(in the rows, 128 means zero)
Each row has a class, written after it.
[138,122,142,104,109,144,126,121,136,126,133,122,126,135,129,128,141,157,113,146,134,152,126,129,128,116,122,139,133,131,137,136,125,117,116,127,132,132,144,141,137,132,141,127,127,125] => <89>
[162,140,115,143,126,145,123,139,135,128,117,90,131,116,119,124,121,161,143,96,108,124,141,114,124,158,146,138,112,116,113,119,201,157,115,165,110,133,126,84,124,119,139,135,133,155] => <37>
[117,135,124,129,118,119,137,108,150,127,149,141,132,101,111,104,119,125,130,120,103,101,125,195,109,108,147,154,144,122,121,107,134,143,135,132,138,136,134,123,144,140,155,119,127,60] => <30>
[122,144,128,139,159,129,124,127,125,103,128,130,154,132,140,132,130,120,129,148,119,142,119,140,124,111,121,116,140,151,142,110,131,119,111,108,119,123,128,125,147,130,124,123,112,132] => <148>
[118,122,130,138,126,129,130,119,137,142,142,115,130,125,116,107,142,147,112,130,136,138,134,117,119,132,131,130,124,137,127,117,144,136,131,135,123,130,141,119,118,130,133,128,129,123] => <89>
[146,122,135,133,148,150,137,121,127,141,120,108,148,111,131,127,125,150,137,104,119,119,139,132,96,113,122,145,140,136,116,121,134,135,119,119,123,135,109,118,134,136,122,123,114,101] => <127>
[108,150,105,98,112,149,106,94,125,107,145,132,163,156,134,105,147,95,144,101,117,143,124,164,104,110,123,143,128,98,127,124,139,111,155,162,130,124,120,150,149,112,160,150,122,138] => <127>
[135,120,123,160,132,163,111,125,114,125,145,135,156,129,116,124,134,139,151,127,128,115,128,111,116,105,127,118,151,157,127,121,147,125,110,133,118,150,142,134,153,117,114,125,120,129] => <161>
[127,126,133,130,122,133,134,121,125,143,132,133,115,128,115,114,114,138,133,129,120,111,132,114,117,136,137,112,125,146,124,137,126,135,126,126,121,131,146,106,124,134,110,124,124,124] => <8>
[143,137,125,113,99,161,127,118,132,121,143,133,138,126,147,123,146,143,116,130,142,140,123,124,124,116,116,131,138,114,133,125,132,125,128,129,132,124,140,121,127,122,138,124,124,84] => <30>
[119,124,97,135,151,120,131,132,141,125,113,127,117,127,126,111,115,91,133,138,135,102,152,146,135,96,136,114,121,127,142,118,134,153,116,124,128,115,124,121,163,120,121,150,122,73] => <30>
[135,135,128,127,112,138,130,129,133,133,144,122,136,120,156,109,121,131,109,120,156,142,136,125,127,132,111,142,133,132,133,133,130,131,130,133,130,123,138,136,114,119,125,131,130,111] => <30>
[108,98,142,168,71,136,114,107,121,106,140,91,122,125,143,75,123,56,157,70,99,163,130,132,103,110,151,130,128,189,126,144,145,152,122,151,105,131,139,190,169,103,122,151,138,161] => <171>
[157,139,110,162,155,149,138,134,153,151,146,139,118,118,101,114,114,132,152,125,108,101,145,142,105,129,142,138,153,142,123,73,118,129,142,153,129,127,133,103,109,144,150,155,121,113] => <162>
[113,89,150,134,144,125,125,111,110,134,109,138,108,138,124,128,137,82,121,125,132,90,126,182,121,106,126,115,127,135,101,112,148,127,152,106,115,148,104,154,153,149,109,122,135,146] => <8>
[115,118,139,139,117,154,132,120,131,151,131,125,128,125,149,110,139,126,104,107,136,139,136,114,112,119,142,129,147,139,116,141,121,145,137,123,125,126,155,145,127,133,90,154,131,114] => <171>
[129,140,152,119,149,154,114,135,99,101,127,109,171,132,145,125,194,128,131,125,115,180,131,153,153,120,134,154,152,105,126,139,112,148,95,114,99,139,76,205,150,137,154,112,120,187] => <89>
[127,100,136,135,126,141,127,130,131,136,126,115,130,124,127,106,133,102,121,117,121,123,125,137,132,131,134,125,131,145,136,117,138,137,124,138,124,123,131,132,148,131,118,123,119,130] => <162>
[113,118,104,172,144,90,112,148,157,134,181,145,98,147,121,117,72,138,159,144,152,120,112,103,102,132,117,104,130,179,134,122,156,136,129,139,103,122,130,91,144,105,113,130,112,144] => <37>
[110,126,127,148,139,153,129,127,113,138,138,132,123,121,143,115,120,117,138,129,128,129,130,129,126,107,132,117,142,164,125,135,126,125,128,133,131,137,119,141,149,132,97,164,137,120] => <171>
[141,126,131,117,113,157,145,111,118,154,114,128,123,129,141,121,137,129,109,145,143,126,125,145,143,121,121,130,127,126,123,137,143,126,127,125,112,135,132,118,135,134,138,125,123,124] => <8>
[133,112,145,144,136,148,132,119,135,139,136,121,109,121,136,82,102,107,114,125,153,120,154,135,129,122,142,121,135,141,132,129,130,134,122,140,135,136,130,119,114,140,111,164,139,116] => <171>
[130,122,114,134,122,161,116,119,114,133,138,122,144,126,138,113,125,125,127,133,123,132,142,115,119,116,140,135,135,147,130,135,138,125,109,137,120,131,124,146,152,140,119,127,121,122] => <161>
[134,124,133,127,125,131,135,123,138,129,138,119,128,115,114,124,117,157,132,130,115,136,130,127,120,125,142,133,141,143,131,123,135,122,121,138,125,129,144,107,135,137,127,133,135,122] => <89>
[142,141,122,121,113,146,136,121,131,133,145,130,149,128,129,110,125,126,124,134,143,126,122,114,118,111,116,129,154,130,142,115,126,123,140,140,132,124,129,129,125,115,125,124,128,91] => <30>
[143,123,119,126,137,141,116,134,129,151,127,129,143,135,126,130,123,110,134,134,116,117,139,114,96,116,122,127,122,145,123,112,143,136,145,137,131,119,155,119,116,116,121,143,117,128] => <127>
[113,96,127,137,174,139,173,133,152,107,115,140,100,113,132,123,144,150,125,121,104,131,118,140,160,129,139,122,122,152,125,101,153,93,78,120,126,108,134,143,136,159,119,200,147,94] => <162>
[95,113,128,129,144,136,135,137,123,150,151,135,94,107,116,121,104,129,140,115,134,130,128,78,105,98,148,123,154,141,133,145,104,144,88,135,121,115,85,131,127,109,92,149,130,79] => <171>
[132,104,143,119,107,164,130,137,119,145,120,126,97,96,94,136,99,141,164,157,126,115,112,104,125,109,90,138,118,203,142,146,137,120,112,145,134,154,133,146,161,146,138,109,123,14] => <30>
[145,135,124,137,130,129,130,123,121,140,122,121,149,106,134,129,115,143,138,119,121,123,143,130,109,120,135,136,136,140,133,116,138,129,141,137,142,138,132,102,124,125,120,126,125,111] => <127>
[124,119,136,152,143,129,123,130,127,144,143,134,115,127,115,122,106,120,129,123,133,121,117,121,122,140,134,116,123,133,122,121,134,135,138,124,108,142,143,109,119,133,135,134,113,131] => <191>
[139,133,149,158,186,164,114,157,117,126,114,123,116,127,140,160,102,132,135,112,124,143,121,99,142,112,146,126,162,143,129,120,151,131,117,135,94,161,98,139,97,128,90,149,132,139] => <191>
[139,134,140,142,87,160,138,96,136,151,137,132,146,121,133,128,105,147,131,129,129,142,105,111,106,97,119,109,154,130,135,99,150,142,144,133,105,139,163,106,127,104,124,127,104,130] => <37>
[130,130,136,132,133,125,129,124,128,131,113,127,135,135,120,115,142,123,125,126,129,141,136,122,118,127,121,121,122,120,131,104,115,138,131,125,123,120,125,121,140,124,135,122,113,117] => <49>
[110,114,147,120,125,144,123,98,125,67,136,124,142,106,164,128,118,185,131,128,104,103,178,185,96,105,119,146,139,157,136,154,107,125,92,110,162,154,101,160,157,166,83,162,128,108] => <113>
[123,109,137,128,131,113,128,141,138,144,124,131,126,131,108,116,120,142,132,122,146,118,119,121,141,128,128,128,142,131,126,141,150,141,129,133,127,135,145,126,142,120,106,131,128,124] => <37>
[196,148,121,104,64,156,165,126,161,142,130,108,134,111,105,183,140,207,112,155,63,110,148,157,112,113,80,141,91,107,135,78,151,131,180,136,123,124,135,35,109,194,143,110,106,85] => <148>
[129,115,139,122,134,140,123,125,133,141,142,123,115,116,105,132,114,140,135,155,127,127,127,135,132,125,136,128,129,157,123,137,139,124,125,138,113,138,137,115,129,149,134,126,130,123] => <89>
[117,112,138,145,124,117,101,140,118,108,119,135,153,93,112,121,125,165,145,99,96,141,162,111,140,113,117,151,124,140,133,121,124,129,139,133,147,138,169,108,154,103,141,120,133,110] => <89>
[128,147,130,129,134,134,119,129,135,112,129,131,146,132,142,119,135,122,135,131,129,141,126,144,118,116,122,133,139,136,137,120,122,129,118,125,128,125,129,158,148,127,139,126,124,98] => <30>
[139,140,120,118,143,138,120,131,134,131,118,128,151,135,130,126,138,122,141,123,127,135,133,149,118,112,142,135,139,119,128,128,131,132,121,136,128,122,131,134,138,118,132,136,123,121] => <127>
[126,127,142,135,154,129,106,133,120,142,130,126,122,133,105,120,118,130,126,129,127,133,138,132,121,148,144,138,135,149,119,129,130,131,136,150,129,136,138,112,114,129,118,143,142,131] => <113>
[123,114,142,149,137,143,147,142,139,149,119,96,135,150,106,129,144,143,143,94,115,143,104,81,110,154,138,116,147,197,109,143,149,144,104,137,119,114,154,110,137,108,85,120,124,89] => <113>
[142,110,142,121,118,147,127,129,128,130,141,126,111,140,131,114,118,114,125,125,160,149,115,121,128,124,121,118,130,131,137,134,117,120,107,132,109,127,131,123,116,126,140,135,126,121] => <191>
[148,112,137,136,144,167,80,134,134,110,174,145,76,142,118,121,72,100,152,121,108,114,161,121,106,140,155,110,135,175,144,120,98,151,121,154,131,137,152,72,121,146,120,133,98,122] => <162>
[138,132,111,115,124,140,122,111,131,136,131,121,133,118,132,127,123,130,133,135,125,105,147,138,101,104,139,138,140,129,134,138,138,146,128,138,135,143,135,110,110,132,117,143,123,111] => <127>
[124,136,132,142,132,145,134,116,120,145,116,106,132,126,136,103,117,112,123,162,145,137,112,126,118,110,129,99,133,135,137,115,152,120,123,117,139,131,95,118,132,132,112,112,111,125] => <148>
[119,130,133,130,123,130,129,123,117,119,133,117,131,131,128,110,137,115,125,116,118,120,130,116,121,135,135,123,128,134,131,128,118,129,138,131,132,127,129,128,145,132,114,132,119,124] => <49>
[153,153,135,144,147,143,118,123,117,108,148,119,168,124,105,105,136,136,114,106,105,127,142,128,117,144,154,141,144,103,157,91,122,130,111,149,114,138,138,111,147,150,147,123,121,128] => <161>
[125,133,149,134,138,130,121,115,119,119,128,108,126,140,107,111,146,120,136,129,132,131,125,159,135,126,147,123,128,150,128,133,123,134,104,138,127,142,111,139,127,118,139,134,139,127] => <113>
[132,130,114,128,128,149,145,132,127,134,142,123,126,112,119,101,112,127,145,130,145,103,133,131,121,129,122,112,124,136,128,130,133,139,111,139,130,125,127,126,132,131,113,141,133,103] => <30>
[135,133,138,124,103,151,136,109,125,136,130,121,122,142,130,101,137,138,114,128,143,123,125,128,129,124,133,125,136,138,135,144,139,135,122,135,122,150,136,140,118,121,119,123,129,131] => <8>
[135,136,127,142,154,124,151,125,103,149,97,122,133,128,122,129,130,125,113,113,121,109,144,135,156,123,143,122,122,142,124,124,132,125,143,121,120,136,140,128,159,118,107,161,134,144] => <8>
[112,114,157,127,124,139,95,138,131,107,124,125,147,124,138,130,163,146,124,156,115,148,116,148,134,124,130,112,115,124,130,126,155,125,113,115,130,126,140,121,159,144,133,99,120,126] => <89>
[138,99,128,118,118,137,149,128,124,127,138,130,157,111,116,131,118,126,146,111,133,93,130,152,126,125,111,117,143,131,128,116,133,101,149,154,129,118,96,147,155,129,89,141,137,171] => <162>
[142,113,143,137,104,166,133,125,120,116,149,150,123,148,147,104,88,106,160,109,142,143,108,138,125,116,98,123,167,123,123,119,128,130,152,131,126,174,112,164,94,122,125,108,121,187] => <191>
[118,124,115,124,143,143,139,122,121,117,127,113,132,123,127,111,126,135,128,134,131,127,149,128,142,130,135,134,129,134,135,130,160,132,124,152,134,145,90,157,132,134,123,135,136,139] => <89>
[129,148,133,133,138,125,132,138,128,113,137,120,142,136,130,126,137,116,131,132,113,140,112,146,130,124,130,132,141,136,138,120,123,122,121,121,134,124,116,141,144,131,136,114,111,132] => <148>
[125,125,144,143,127,120,119,129,128,114,117,113,122,127,121,107,149,119,129,118,120,143,123,118,115,133,144,125,121,128,129,110,130,132,118,128,122,124,115,140,143,125,140,114,125,116] => <49>
[137,116,140,94,112,147,148,107,122,137,144,141,109,156,134,125,124,116,111,124,134,152,108,99,137,135,106,128,129,127,123,137,128,122,122,125,94,122,135,121,101,111,151,115,119,149] => <8>
[132,120,141,143,152,109,118,134,135,132,117,115,124,144,118,121,130,121,132,102,131,155,121,135,107,119,130,141,138,129,125,121,125,129,106,118,108,129,112,128,137,119,143,143,126,126] => <191>
[110,119,133,127,108,137,122,120,122,119,126,114,119,133,136,104,142,105,121,118,120,126,126,123,124,122,131,126,125,128,127,135,131,141,135,128,128,134,129,135,136,131,113,128,121,124] => <49>
[118,140,140,132,118,141,141,125,136,135,115,130,122,131,128,119,142,134,133,134,111,135,122,145,140,134,147,126,129,134,130,146,123,137,118,123,111,130,141,147,152,155,133,123,114,105] => <8>
[125,120,128,124,133,126,126,122,128,121,139,126,128,130,117,122,118,150,116,125,124,146,134,105,124,133,142,116,125,146,135,120,130,135,125,130,119,127,155,114,141,121,116,120,131,137] => <89>
[136,113,122,114,93,155,137,116,121,120,144,109,100,149,169,117,135,109,120,128,132,149,103,129,123,108,137,117,153,167,129,160,129,121,117,124,120,130,134,118,146,150,88,143,151,132] => <171>
[144,149,100,125,135,166,121,128,101,140,116,103,134,143,144,120,124,110,143,128,136,143,111,137,120,104,101,119,123,140,144,123,118,131,133,128,104,141,141,100,166,137,131,125,121,133] => <127>
[122,139,126,120,122,146,125,110,152,132,146,151,170,140,128,97,145,159,126,120,122,151,163,152,145,118,138,144,134,113,89,130,108,112,154,142,143,97,137,135,96,96,141,156,136,123] => <113>
[101,123,109,110,100,172,127,118,134,140,151,125,155,115,124,86,158,133,115,133,135,124,128,114,124,126,120,140,135,92,127,132,154,124,135,159,137,115,155,120,125,127,142,146,124,104] => <89>
[145,62,151,106,153,118,101,136,98,109,93,119,144,81,165,123,59,125,101,133,113,171,203,100,197,145,126,177,93,154,138,176,160,108,105,128,143,110,125,107,204,94,161,133,106,138] => <89>
[134,138,132,136,131,134,135,139,146,116,154,124,153,156,137,115,148,109,124,104,148,145,125,131,113,146,137,114,132,132,138,116,117,136,105,144,111,102,130,147,118,116,134,134,117,127] => <191>
[135,139,131,133,133,134,145,122,129,135,132,113,125,136,125,132,114,118,122,132,126,132,118,129,128,117,129,126,140,154,131,124,135,117,139,125,130,132,118,133,132,131,114,130,114,126] => <148>
[129,123,139,130,120,115,120,133,140,132,140,127,124,137,126,114,137,140,138,129,132,140,116,149,126,119,110,141,130,119,122,115,152,126,122,134,129,129,108,115,125,123,152,132,128,131] => <37>
[114,118,161,158,90,127,129,118,132,130,118,103,144,114,151,113,149,101,134,114,137,142,125,144,92,103,106,115,116,146,131,109,170,139,99,142,122,129,126,175,95,94,122,162,149,173] => <171>
[131,131,133,139,134,127,117,117,132,132,116,123,127,122,117,117,127,127,120,129,130,127,146,115,119,136,152,124,124,135,127,123,128,138,139,136,122,128,142,112,135,128,127,129,119,106] => <49>
[131,92,107,135,125,136,169,129,121,126,149,99,100,130,156,114,147,120,109,108,124,120,98,136,111,141,108,145,131,197,133,112,147,118,90,122,137,126,110,132,163,143,125,124,130,104] => <162>
[131,111,197,122,114,169,87,117,73,119,161,125,79,131,140,182,164,198,77,111,128,143,137,119,119,99,101,109,68,152,125,123,119,123,118,97,139,170,107,130,141,120,98,161,122,133] => <171>
[123,121,140,148,122,136,120,130,141,146,146,127,117,129,128,107,105,146,136,134,137,118,112,111,123,122,124,119,132,139,115,128,151,122,140,127,129,134,143,119,123,122,117,141,121,134] => <37>
[123,120,142,134,127,142,123,130,117,140,129,132,115,125,132,118,115,122,130,127,123,135,137,111,125,122,133,113,131,156,131,133,120,136,134,133,138,134,136,114,128,136,100,141,136,115] => <171>
[148,118,124,85,117,153,162,74,122,173,148,92,184,165,152,100,122,112,82,190,156,110,154,129,104,105,76,144,133,194,149,176,105,125,93,104,117,122,117,157,156,154,112,135,85,131] => <161>
[141,135,106,96,122,140,146,141,154,135,117,128,155,148,123,162,125,164,131,164,123,116,140,168,117,117,72,152,101,160,136,119,153,114,143,154,132,126,125,180,184,133,144,125,119,123] => <89>
[126,124,133,132,139,140,138,114,129,148,137,129,123,169,117,104,143,114,128,137,149,139,126,141,133,154,154,111,145,140,113,143,126,144,132,128,145,130,119,129,137,123,122,130,107,130] => <113>
[134,133,141,117,118,153,134,127,141,119,131,131,126,136,139,137,141,129,110,134,126,140,108,132,128,121,129,133,144,114,129,123,147,115,121,122,140,125,142,139,120,126,132,133,109,119] => <148>
[130,118,125,136,137,144,125,128,125,128,125,111,126,109,94,110,131,162,126,84,126,129,161,117,100,147,164,121,112,122,119,100,144,135,124,159,140,119,130,113,155,131,112,140,143,106] => <89>
[119,149,121,128,155,143,135,121,119,123,123,119,120,119,135,123,115,107,124,127,134,105,125,130,125,130,134,114,121,114,133,110,133,131,127,127,129,132,106,137,137,141,131,128,125,93] => <30>
[122,114,107,160,196,99,130,147,167,112,93,107,90,118,144,143,102,112,144,125,162,85,130,135,126,139,101,135,124,139,151,114,172,120,65,132,126,127,106,59,129,123,172,132,117,75] => <162>
[131,129,130,118,106,143,134,120,142,139,144,137,126,131,140,121,117,146,125,127,140,132,105,126,128,118,123,130,142,115,118,123,142,112,136,135,127,121,153,121,127,118,135,143,126,125] => <37>
[126,159,125,143,173,123,119,112,132,130,111,127,142,148,109,121,136,127,130,158,119,137,137,131,121,134,175,115,141,158,131,113,112,127,133,133,128,124,125,132,136,134,134,128,132,94] => <113>
[129,126,144,109,102,150,124,114,134,129,127,130,126,132,137,99,134,125,114,138,140,137,124,126,129,130,131,133,136,103,126,139,123,126,136,131,138,131,136,133,121,133,135,119,115,117] => <49>
[128,124,126,126,139,141,106,136,134,128,125,131,135,126,114,121,136,134,137,113,127,126,125,139,134,124,134,125,130,124,130,121,120,131,120,140,120,124,135,120,149,115,133,114,125,125] => <162>
[159,136,145,119,155,109,105,148,132,120,112,114,146,119,116,162,143,133,122,129,131,119,123,137,114,112,128,158,134,112,152,117,131,131,118,134,105,137,117,149,138,116,154,107,127,121] => <127>
[137,111,154,121,127,123,122,124,130,113,134,114,128,112,108,125,137,145,118,136,121,136,142,135,131,147,140,150,113,146,138,132,150,124,105,143,130,137,137,153,144,135,162,135,129,129] => <89>
[142,133,128,144,150,133,121,138,130,137,131,127,115,134,119,119,126,138,128,132,138,136,113,128,121,129,155,121,127,126,119,122,124,130,113,117,108,135,124,139,129,126,143,126,127,130] => <191>
[122,121,125,140,141,124,121,126,129,153,127,130,131,132,105,133,131,125,125,134,123,131,133,116,118,115,147,123,126,126,125,116,139,129,116,131,108,122,124,134,133,133,120,136,124,127] => <161>
